Below are the code and all the weights of a small trained network. Each question names an input and a target symbol and asks about switching units off, where a switched-off unit gives its printed mean instead of its output.

import numpy as np


def w(rows, s, z=0):
    codes = np.array(rows[::2]) - 128.0
    scale = np.full(codes.shape[1], s)
    scale[-1] = z or s
    return codes * scale


def f(y):
    return np.maximum(y, 0)


def softmax(a):
    e = np.exp(a - a.max(-1, keepdims=True))
    return e / e.sum(-1, keepdims=True)


def log_softmax(a):
    a = a - a.max(-1, keepdims=True)
    return a - np.log(np.exp(a).sum(-1, keepdims=True))


def net(x, mask):
    ids = ['βδζθλμξσψω'.index(c) for c in x.split()]
    T = len(ids)
    res = E[ids] + P[:T]
    u = 0
    for l in range(2):
        r = res
        for j in range(3):
            rows = slice(3 * j, 3 * j + 3)
            q, k, v = (r @ M[l][rows].T for M in (Q, K, V))
            z = softmax(np.where(np.tri(T) > 0, q @ k.T / 3**0.5, -1e9)) @ v
            o = O[l][rows]
            res = res + np.where(mask[u + j], z, o[:, -1]) @ o[:, :-1]
        u += 3
        y = f(res @ A[l][:, :-1].T + A[l][:, -1])
        res = res + np.where(mask[u : u + 8], y, B[l][:, -1]) @ B[l][:, :-1]
        u += 8
    return log_softmax(res[-1] @ U[:, :-1].T + U[:, -1])


Q, K, V, O, A, B = {}, {}, {}, {}, {}, {}
E = w([
[102,106,112,183,138,173,125,123],'β',
[112,134,120,214,127,203,124,138],'δ',
[65,105,73,108,166,166,102,64],'ζ',
[33,67,213,69,150,116,115,116],'θ',
[156,174,66,169,2,143,132,87],'λ',
[70,128,141,146,148,54,110,185],'μ',
[167,82,179,202,90,77,137,41],'ξ',
[72,180,225,91,119,170,213,152],'σ',
[81,205,75,97,154,100,192,151],'ψ',
[177,183,133,152,117,72,231,74],'ω',
],0.01)
P = w([
[142,79,140,188,181,126,157,158],'0',
[117,99,125,174,171,116,157,144],'1',
[115,136,127,162,166,106,141,142],'2',
[96,179,132,153,133,102,112,123],'3',
[84,206,140,136,123,109,105,120],'4',
[86,255,157,128,107,117,78,124],'5',
],0.0067)
Q[0] = w([
[147,130,114,130,115,99,126,143],'0.h1',
[178,93,132,116,74,123,130,81],'0.h1',
[167,15,158,104,99,219,3,92],'0.h1',
[113,195,168,123,103,125,131,121],'0.h2',
[116,66,89,151,150,168,54,85],'0.h2',
[106,85,103,140,183,125,101,108],'0.h2',
[102,85,146,175,205,112,124,122],'0.h3',
[28,120,201,149,183,117,56,136],'0.h3',
[68,126,168,180,162,100,71,148],'0.h3',
],0.0062)
K[0] = w([
[141,131,71,157,124,118,114,123],'0.h1',
[194,62,129,198,88,188,119,99],'0.h1',
[83,3,186,158,168,201,86,117],'0.h1',
[116,170,113,74,114,195,105,95],'0.h2',
[124,73,159,156,88,68,38,175],'0.h2',
[143,95,196,167,113,91,111,159],'0.h2',
[109,140,181,85,139,92,191,153],'0.h3',
[17,145,250,95,159,177,140,178],'0.h3',
[46,199,213,70,138,168,166,149],'0.h3',
],0.0054)
V[0] = w([
[159,103,80,131,169,96,87,146],'0.h1',
[142,185,72,137,63,142,64,140],'0.h1',
[134,7,191,94,84,216,44,95],'0.h1',
[129,217,87,90,62,220,58,128],'0.h2',
[170,179,143,94,126,103,187,76],'0.h2',
[82,188,112,53,63,208,49,123],'0.h2',
[206,75,65,144,29,162,48,162],'0.h3',
[139,141,98,137,3,145,19,102],'0.h3',
[151,102,73,154,52,103,21,146],'0.h3',
],0.004)
O[0] = w([
[121,122,106,133,166,109,86,141,108],'0.h1',
[160,197,98,74,94,129,96,134,71],'0.h1',
[187,42,214,129,46,164,49,141,25],'0.h1',
[133,183,133,7,50,168,118,159,40],'0.h2',
[137,71,117,84,148,139,173,130,73],'0.h2',
[111,135,137,47,20,132,124,170,28],'0.h2',
[253,199,119,91,79,128,93,152,5],'0.h3',
[168,191,119,58,47,113,102,132,13],'0.h3',
[214,215,92,100,59,106,65,150,45],'0.h3',
],0.004,0.0021)
A[0] = w([
[113,215,72,116,136,103,164,132,197],'0.n1',
[115,148,158,91,135,179,132,129,170],'0.n2',
[143,191,158,145,121,91,205,105,249],'0.n3',
[3,126,104,109,182,87,61,164,213],'0.n4',
[144,78,124,133,191,124,108,39,201],'0.n5',
[116,127,112,196,142,201,63,140,190],'0.n6',
[121,152,94,183,90,157,96,39,251],'0.n7',
[78,123,139,123,161,125,107,85,182],'0.n8',
],0.0059,0.0032)
B[0] = w([
[86,189,105,107,119,114,157,104,192],'0.n1',
[94,129,145,108,92,152,139,149,148],'0.n2',
[67,202,149,182,87,106,204,83,212],'0.n3',
[1,130,114,108,173,108,119,139,255],'0.n4',
[77,54,107,127,142,107,120,89,197],'0.n5',
[98,95,114,185,179,241,109,120,220],'0.n6',
[106,146,84,173,94,156,99,75,225],'0.n7',
[33,96,119,116,145,132,120,107,204],'0.n8',
],0.0059,0.0063)
Q[1] = w([
[240,77,124,83,162,65,144,203],'1.h1',
[173,123,95,155,132,137,41,178],'1.h1',
[219,186,119,81,44,105,149,147],'1.h1',
[2,210,95,192,125,151,187,33],'1.h2',
[184,104,209,38,55,105,130,118],'1.h2',
[127,182,114,81,120,128,109,177],'1.h2',
[242,148,148,40,93,106,140,158],'1.h3',
[120,167,138,160,99,207,62,110],'1.h3',
[27,179,147,189,126,152,220,103],'1.h3',
],0.0079)
K[1] = w([
[134,59,146,196,240,185,230,133],'1.h1',
[65,97,207,101,178,176,119,116],'1.h1',
[122,100,60,174,156,249,121,120],'1.h1',
[149,199,73,101,16,122,115,100],'1.h2',
[136,105,91,156,250,174,139,176],'1.h2',
[178,52,108,180,119,165,64,126],'1.h2',
[148,58,82,248,187,167,117,180],'1.h3',
[47,140,128,67,126,116,2,84],'1.h3',
[149,208,109,62,99,92,118,82],'1.h3',
],0.0067)
V[1] = w([
[83,70,181,38,134,183,100,97],'1.h1',
[113,58,252,89,115,48,96,148],'1.h1',
[137,88,102,130,132,238,141,32],'1.h1',
[138,99,77,147,97,251,30,173],'1.h2',
[162,137,155,125,122,36,204,41],'1.h2',
[52,173,105,77,200,146,152,222],'1.h2',
[115,78,1,107,194,73,71,69],'1.h3',
[122,65,126,111,152,26,34,134],'1.h3',
[94,154,38,94,148,138,171,95],'1.h3',
],0.0063)
O[1] = w([
[65,78,153,100,37,209,122,128,98],'1.h1',
[50,161,138,111,151,247,140,87,46],'1.h1',
[102,87,212,116,38,51,59,118,158],'1.h1',
[57,151,89,217,96,100,99,191,53],'1.h2',
[181,137,198,80,154,126,133,58,150],'1.h2',
[196,56,2,88,99,183,186,220,208],'1.h2',
[153,178,144,73,111,131,45,247,208],'1.h3',
[88,185,109,109,149,196,72,182,77],'1.h3',
[184,81,144,87,102,97,129,172,254],'1.h3',
],0.0066,0.0072)
A[1] = w([
[64,165,80,36,211,249,151,207,120],'1.n1',
[15,221,254,178,147,145,15,107,153],'1.n2',
[189,43,63,133,108,112,185,202,213],'1.n3',
[194,112,165,65,195,174,117,70,127],'1.n4',
[138,140,10,186,83,118,73,172,149],'1.n5',
[92,115,154,83,40,193,45,204,82],'1.n6',
[236,146,164,70,177,115,107,51,121],'1.n7',
[31,164,206,127,170,74,213,167,248],'1.n8',
],0.0045,0.0012)
B[1] = w([
[161,197,82,185,186,235,100,138,255],'1.n1',
[233,99,140,90,71,180,2,57,215],'1.n2',
[191,102,101,84,88,68,107,118,200],'1.n3',
[96,145,181,95,189,78,163,196,175],'1.n4',
[97,123,143,155,144,34,165,184,214],'1.n5',
[78,136,228,34,97,195,156,180,199],'1.n6',
[83,180,203,118,170,108,150,208,190],'1.n7',
[172,103,61,178,103,156,54,89,215],'1.n8',
],0.0055,0.0074)
U = w([
[122,104,143,140,128,138,122,140,2],'β',
[85,106,85,227,92,23,102,111,162],'δ',
[75,105,196,48,44,93,117,232,144],'ζ',
[96,168,173,109,102,222,115,112,92],'θ',
[142,165,125,131,106,135,104,112,92],'λ',
[89,223,84,187,233,170,120,171,128],'μ',
[192,145,135,114,128,152,22,49,173],'ξ',
[55,65,74,151,98,179,222,25,137],'σ',
[254,60,73,48,109,139,132,164,162],'ψ',
[106,159,240,95,217,113,162,179,146],'ω',
],0.0038,0.003)

Each question gives the input, a string of symbols that net reads in full, and the target symbol t.
The units are the heads (3 rows each of Q, K, V and O) and the neurons (one row each of A and B). Each row of codes is followed by its name. A weight is (code - 128) times the scale printed after its matrix; where a second scale follows, it is the last column's (O, A, B and U).
mask holds one flag per unit, layer by layer, with each layer's heads first. A switched-off unit (its flag False) gives its mean, the last column of its rows in O or B, instead of its output. The means were averaged over made-up inputs and are rounded, as every weight is.
A unit's drop is (log p(t) with every unit on - log p(t) with that unit switched off) / (log p(t) with every unit on - log p(t) with every unit switched off).
The circuit of an input: a set's keep is (log p(t) with only the set's units on - log p(t) with every unit switched off) / (log p(t) with every unit on - log p(t) with every unit switched off). Starting from the 12 units with the biggest drops (on a tie, the unit counted first), units are removed one at a time, each time the one whose removal leaves the highest keep (on an exact tie, the one counted first), for as long as the keep stays at least 0.8.
circuit, biggest first: the units of the circuit, biggest drop first
unit that matters most: the unit with the biggest drop
k most important neurons: the k neurons with the biggest drops, biggest first
k most important neurons of layer l: the k neurons of layer l with the biggest drops, biggest first
which heads matter: for each layer, one digit per head in row order, 1 if its drop is at least 0.15 and else 0, layers parted by /
input λ μ ζ δ ζ δ, target ξ: which heads matter -> 001 / 010
input δ ψ δ σ θ δ, target σ: which heads matter -> 000 / 101
input σ λ δ μ σ ω, target δ: which heads matter -> 001 / 101
input σ ζ ζ, target σ: unit that matters most -> 0.n6
input ζ σ δ δ μ β, target μ: 2 most important neurons -> 0.n6; 1.n1
input σ δ μ λ, target δ: circuit, biggest first -> 1.h1; 0.n7; 1.h2; 1.n6
input ζ σ δ ω σ μ, target ω: 3 most important neurons of layer 0 -> 0.n3; 0.n6; 0.n1
input δ ψ δ ψ μ ζ, target ψ: which heads matter -> 100 / 011
input δ σ ξ ζ, target σ: 3 most important neurons -> 0.n6; 0.n5; 0.n3
input ω μ μ, target ω: which heads matter -> 100 / 010
input δ θ ω μ ξ δ, target ξ: 3 most important neurons of layer 0 -> 0.n4; 0.n7; 0.n6
input ζ ω ζ, target ω: which heads matter -> 000 / 010
input δ μ ζ ζ, target μ: 2 most important neurons -> 1.n1; 0.n6
input μ δ ζ δ δ δ, target δ: most important neuron of layer 1 -> 1.n5
input δ δ δ δ, target δ: which heads matter -> 000 / 111
input ω ζ θ, target ω: 4 most important neurons -> 0.n3; 0.n6; 1.n4; 1.n7
input δ μ δ, target μ: which heads matter -> 000 / 101
input δ θ δ ω ζ δ, target ω: 3 most important neurons -> 0.n6; 0.n3; 1.n7
input δ μ δ ζ β, target ζ: which heads matter -> 011 / 011
input ζ ω β, target ω: which heads matter -> 000 / 010
input σ λ δ ω δ μ, target δ: unit that matters most -> 0.h3
input δ ψ μ ζ, target ψ: which heads matter -> 100 / 011
input σ σ δ ω μ ζ, target ω: 2 most important neurons of layer 0 -> 0.n3; 0.n6
input δ ζ δ δ, target ζ: 2 most important neurons -> 0.n6; 1.n6
input μ δ δ σ σ, target σ: which heads matter -> 000 / 001
input ω δ δ, target ω: 4 most important neurons of layer 0 -> 0.n6; 0.n3; 0.n4; 0.n1
input ζ δ δ ψ σ, target ψ: unit that matters most -> 1.h2
